Below is a small trained network, with its code and all its weights. Each question gives an input and a class and asks what happens when units are switched off, that is, made to give their printed mean instead of their output.

import numpy as np


def w(rows, s, z=0):
    codes = np.array(rows[::2]) - 128.0
    scale = np.full(codes.shape[1], s)
    scale[-1] = z or s
    return codes * scale


def norm(h):
    return h / np.sqrt((h * h).mean(-1, keepdims=True) + 1e-5)


def f(y):
    return y / 2 * (1 + np.tanh(0.7978845608 * (y + 0.044715 * y**3)))


def log_softmax(a):
    a = a - a.max(-1, keepdims=True)
    return a - np.log(np.exp(a).sum(-1, keepdims=True))


def net(x, mask):
    res = np.array(x, float).reshape(1, 4) / 4 @ E
    u = 0
    for l in range(2):
        y = f(norm(res) @ A[l][:, :-1].T + A[l][:, -1])
        res = res + np.where(mask[u : u + 16], y, B[l][:, -1]) @ B[l][:, :-1]
        u += 16
    return log_softmax(norm(res)[-1] @ U[:, :-1].T + U[:, -1])


A, B = {}, {}
E = w([
[91,254,102,68,170],'x0',
[154,123,212,85,206],'x1',
[198,159,141,84,33],'x2',
[45,111,176,98,101],'x3',
],0.0065)
A[0] = w([
[149,129,193,133,203,116],'L0N1',
[205,149,245,77,146,85],'L0N2',
[65,115,148,89,108,89],'L0N3',
[69,120,230,56,72,91],'L0N4',
[179,81,201,155,96,78],'L0N5',
[119,119,73,129,68,84],'L0N6',
[149,103,155,67,159,80],'L0N7',
[191,169,175,76,60,3],'L0N8',
[219,163,118,164,151,30],'L0N9',
[145,254,163,64,137,67],'L0N10',
[193,138,141,126,150,89],'L0N11',
[138,168,113,113,88,146],'L0N12',
[181,138,203,84,119,104],'L0N13',
[75,144,126,160,181,88],'L0N14',
[249,137,79,103,175,87],'L0N15',
[66,121,174,94,89,83],'L0N16',
],0.0092,0.0032)
B[0] = w([
[5,86,147,128,122,215],'L0N1',
[9,97,191,127,100,252],'L0N2',
[185,145,118,171,149,151],'L0N3',
[191,180,169,201,166,231],'L0N4',
[196,100,105,54,139,228],'L0N5',
[60,134,151,114,94,163],'L0N6',
[87,110,156,131,140,154],'L0N7',
[153,144,165,112,59,192],'L0N8',
[161,164,155,179,155,159],'L0N9',
[145,181,98,42,181,238],'L0N10',
[135,117,166,167,124,154],'L0N11',
[128,151,132,109,86,162],'L0N12',
[103,109,172,113,89,202],'L0N13',
[142,139,96,70,163,168],'L0N14',
[170,181,182,197,163,212],'L0N15',
[178,152,137,196,146,165],'L0N16',
],0.017,0.0039)
A[1] = w([
[190,172,163,214,171,77],'L1N1',
[124,159,169,107,70,83],'L1N2',
[156,71,113,167,92,127],'L1N3',
[222,101,123,48,194,105],'L1N4',
[85,179,49,170,29,68],'L1N5',
[107,98,103,111,88,118],'L1N6',
[114,59,76,135,178,116],'L1N7',
[132,160,185,116,97,130],'L1N8',
[87,131,94,148,204,124],'L1N9',
[140,137,142,87,77,41],'L1N10',
[155,146,139,119,72,6],'L1N11',
[139,125,109,154,112,77],'L1N12',
[97,100,129,44,96,144],'L1N13',
[161,45,188,145,113,143],'L1N14',
[187,8,123,94,134,91],'L1N15',
[102,179,75,162,95,24],'L1N16',
],0.012,0.0022)
B[1] = w([
[114,128,122,243,149,238],'L1N1',
[168,27,32,141,128,191],'L1N2',
[137,181,144,80,205,177],'L1N3',
[21,180,95,136,44,195],'L1N4',
[8,72,201,110,215,190],'L1N5',
[117,141,121,173,149,145],'L1N6',
[211,57,137,127,31,199],'L1N7',
[143,41,7,150,150,208],'L1N8',
[237,85,130,140,51,212],'L1N9',
[149,107,142,154,73,153],'L1N10',
[190,95,203,119,81,152],'L1N11',
[127,143,180,87,142,122],'L1N12',
[127,163,101,221,119,193],'L1N13',
[93,226,72,84,180,254],'L1N14',
[108,247,107,79,132,220],'L1N15',
[106,136,228,82,164,144],'L1N16',
],0.016,0.005)
U = w([
[137,248,80,45,134,135],'0',
[69,75,192,108,158,189],'1',
[214,175,148,240,173,96],'2',
[228,77,103,107,36,209],'3',
[114,150,93,181,81,3],'4',
],0.014,0.0027)

Each question gives the input, the list of numbers given to net, and the class t.
The units are the neurons (one row each of A and B). Each row of codes is followed by its name. A weight is (code - 128) times the scale printed after its matrix; where a second scale follows, it is the last column's (A, B and U).
mask holds one flag per neuron, layer by layer. A switched-off neuron (its flag False) gives its mean, the last column of its row in B, instead of its output. The means were averaged over made-up inputs and are rounded, as every weight is.
A unit's drop is (log p(t) with every unit on - log p(t) with that unit switched off) / (log p(t) with every unit on - log p(t) with every unit switched off).
The circuit of an input: a set's keep is (log p(t) with only the set's units on - log p(t) with every unit switched off) / (log p(t) with every unit on - log p(t) with every unit switched off). Starting from the 12 units with the biggest drops (on a tie, the unit counted first), units are removed one at a time, each time the one whose removal leaves the highest keep (on an exact tie, the one counted first), for as long as the keep stays at least 0.8.
circuit, biggest first: the units of the circuit, biggest drop first
top k neurons: the k neurons with the biggest drops, biggest first
k most important neurons of layer l: the k neurons of layer l with the biggest drops, biggest first
drop when u is switched off: that unit's drop, to one decimal
input [-6,3,6,7], class 2: 3 most important neurons of layer 0	(L0N4 L0N16 L0N10)
input [6,7,-5,-5], class 1: circuit, biggest first	(L0N1)
input [6,6,-8,-7], class 3: circuit, biggest first	(L1N9 L0N4 L1N14 L1N1)
input [-6,-2,8,8], class 2: top 4 neurons	(L0N4 L0N16 L0N10 L1N1)
input [-5,-7,-3,-6], class 1: circuit, biggest first	(L1N5 L0N4)
input [-5,-5,3,6], class 2: 2 most important neurons of layer 0	(L0N4 L0N2)
input [2,-5,4,-3], class 1: top 2 neurons	(L1N5 L0N5)
input [-5,4,6,6], class 2: 2 most important neurons of layer 0	(L0N4 L0N16)
input [0,4,-8,-7], class 3: circuit, biggest first	(L1N9 L0N4)
input [-6,-5,5,-6], class 0: top 4 neurons	(L0N4 L0N5 L0N16 L1N3)
input [-2,-6,-3,-6], class 1: top 3 neurons	(L1N5 L0N4 L0N6)
input [-5,5,-8,5], class 3: 2 most important neurons of layer 1	(L1N7 L1N9)
input [-6,-3,6,2], class 0: top 2 neurons	(L0N5 L1N15)
input [0,5,5,-5], class 1: circuit, biggest first	(L0N2)
input [5,5,6,-7], class 2: 2 most important neurons of layer 0	(L0N15 L0N9)
input [1,6,0,7], class 2: top 3 neurons	(L0N4 L0N16 L0N3)
input [-8,-3,7,-7], class 0: top 2 neurons	(L0N5 L0N4)
input [-5,1,2,5], class 0: 2 most important neurons of layer 0	(L0N5 L0N15)
input [6,8,-2,4], class 1: 2 most important neurons of layer 1	(L1N14 L1N15)
input [-5,-7,-4,6], class 1: most important neuron of layer 0	(L0N5)
input [-2,-1,-4,-1], class 3: top 2 neurons	(L1N7 L0N5)
input [2,6,-8,1], class 3: top 2 neurons	(L1N9 L1N7)
input [-7,0,6,5], class 0: top 2 neurons	(L0N5 L1N14)
input [-2,-5,2,6], class 2: 2 most important neurons of layer 0	(L0N4 L0N16)
input [-4,4,1,7], class 2: drop when L0N4 is switched off	1.2
input [-8,-4,7,6], class 0: drop when L1N14 is switched off	0.2
input [5,-1,3,8], class 2: circuit, biggest first	(L0N4)
input [-4,-7,-5,3], class 1: drop when L1N4 is switched off	0.0
input [1,-2,-4,-1], class 3: drop when L0N10 is switched off	0.1
